Below are the code and all the weights of a small trained network. Each question names an input and a class and asks about switching units off, where a switched-off unit gives its printed mean instead of its output.

import numpy as np


def w(rows, s, z=0):
    codes = np.array(rows[::2]) - 128.0
    scale = np.full(codes.shape[1], s)
    scale[-1] = z or s
    return codes * scale


def norm(h):
    return h / np.sqrt((h * h).mean(-1, keepdims=True) + 1e-5)


def f(y):
    return np.maximum(y, 0)


def log_softmax(a):
    a = a - a.max(-1, keepdims=True)
    return a - np.log(np.exp(a).sum(-1, keepdims=True))


def net(x, mask):
    res = np.array(x, float).reshape(1, 2) / 4 @ E
    u = 0
    for l in range(3):
        y = f(norm(res) @ A[l][:, :-1].T + A[l][:, -1])
        res = res + np.where(mask[u : u + 4], y, B[l][:, -1]) @ B[l][:, :-1]
        u += 4
    return log_softmax(norm(res)[-1] @ U[:, :-1].T + U[:, -1])


A, B = {}, {}
E = w([
[105,53,129,107,133,124],'x0',
[2,134,122,177,29,129],'x1',
],0.0095)
A[0] = w([
[50,170,120,147,66,141,35],'L0N1',
[106,248,144,147,87,137,8],'L0N2',
[148,237,97,127,134,142,109],'L0N3',
[49,38,122,128,99,152,247],'L0N4',
],0.017,0.0012)
B[0] = w([
[110,83,33,133,85,218,249],'L0N1',
[122,179,188,196,229,2,228],'L0N2',
[115,196,82,169,80,109,207],'L0N3',
[132,146,229,84,167,113,244],'L0N4',
],0.02,0.013)
A[1] = w([
[58,100,191,136,195,246,5],'L1N1',
[70,132,199,148,160,185,57],'L1N2',
[184,214,136,161,104,174,128],'L1N3',
[56,84,152,168,82,22,59],'L1N4',
],0.013,0.0022)
B[1] = w([
[242,138,13,129,175,157,255],'L1N1',
[163,23,117,144,131,140,221],'L1N2',
[9,130,171,88,52,170,200],'L1N3',
[241,90,164,156,133,92,182],'L1N4',
],0.012,0.0086)
A[2] = w([
[158,24,66,128,121,224,252],'L2N1',
[129,45,26,85,148,121,216],'L2N2',
[105,110,122,73,4,187,24],'L2N3',
[150,130,166,152,180,140,76],'L2N4',
],0.019,0.0018)
B[2] = w([
[140,149,32,200,77,204,250],'L2N1',
[153,114,150,166,170,254,221],'L2N2',
[188,24,177,32,159,134,168],'L2N3',
[136,71,119,99,56,93,184],'L2N4',
],0.016)
U = w([
[195,91,82,161,139,203,170],'0',
[80,119,119,78,168,82,3],'1',
[104,186,154,54,90,76,41],'2',
[183,71,213,8,133,93,182],'3',
[109,195,118,203,160,23,223],'4',
],0.015,0.005)

Each question gives the input, the list of numbers given to net, and the class t.
The units are the neurons (one row each of A and B). Each row of codes is followed by its name. A weight is (code - 128) times the scale printed after its matrix; where a second scale follows, it is the last column's (A, B and U).
mask holds one flag per neuron, layer by layer. A switched-off neuron (its flag False) gives its mean, the last column of its row in B, instead of its output. The means were averaged over made-up inputs and are rounded, as every weight is.
A unit's drop is (log p(t) with every unit on - log p(t) with that unit switched off) / (log p(t) with every unit on - log p(t) with every unit switched off).
The circuit of an input: a set's keep is (log p(t) with only the set's units on - log p(t) with every unit switched off) / (log p(t) with every unit on - log p(t) with every unit switched off). Starting from all 12 units, units are removed one at a time, each time the one whose removal leaves the highest keep (on an exact tie, the one counted first), for as long as the keep stays at least 0.8.
units of the circuit, in order: the units of the circuit, biggest drop first
most important unit: the unit with the biggest drop
k most important neurons: the k neurons with the biggest drops, biggest first
top k neurons in layer l: the k neurons of layer l with the biggest drops, biggest first
drop when u is switched off: that unit's drop, to one decimal
input [7,1], class 3: most important unit : L0N4
input [3,0], class 3: 2 most important neurons : L0N4; L0N1
input [-7,-8], class 3: units of the circuit, in order : L0N1; L2N1
input [-8,-8], class 3: 4 most important neurons : L0N2; L1N3; L2N3; L2N1
input [-5,-6], class 3: 2 most important neurons : L0N2; L1N3
input [7,0], class 3: 2 most important neurons : L0N4; L0N1
input [0,-3], class 3: 3 most important neurons : L0N1; L0N2; L2N3
input [7,-1], class 3: 2 most important neurons : L0N1; L0N4
input [-2,3], class 4: top 2 neurons in layer 2 : L2N2; L2N1
input [3,1], class 3: top 2 neurons in layer 0 : L0N4; L0N1
input [-3,-8], class 3: drop when L2N3 is switched off : 0.2
input [8,-1], class 3: drop when L0N1 is switched off : 0.9
input [-4,5], class 4: drop when L0N2 is switched off : 1.5
input [-7,7], class 4: top neuron in layer 0 : L0N2
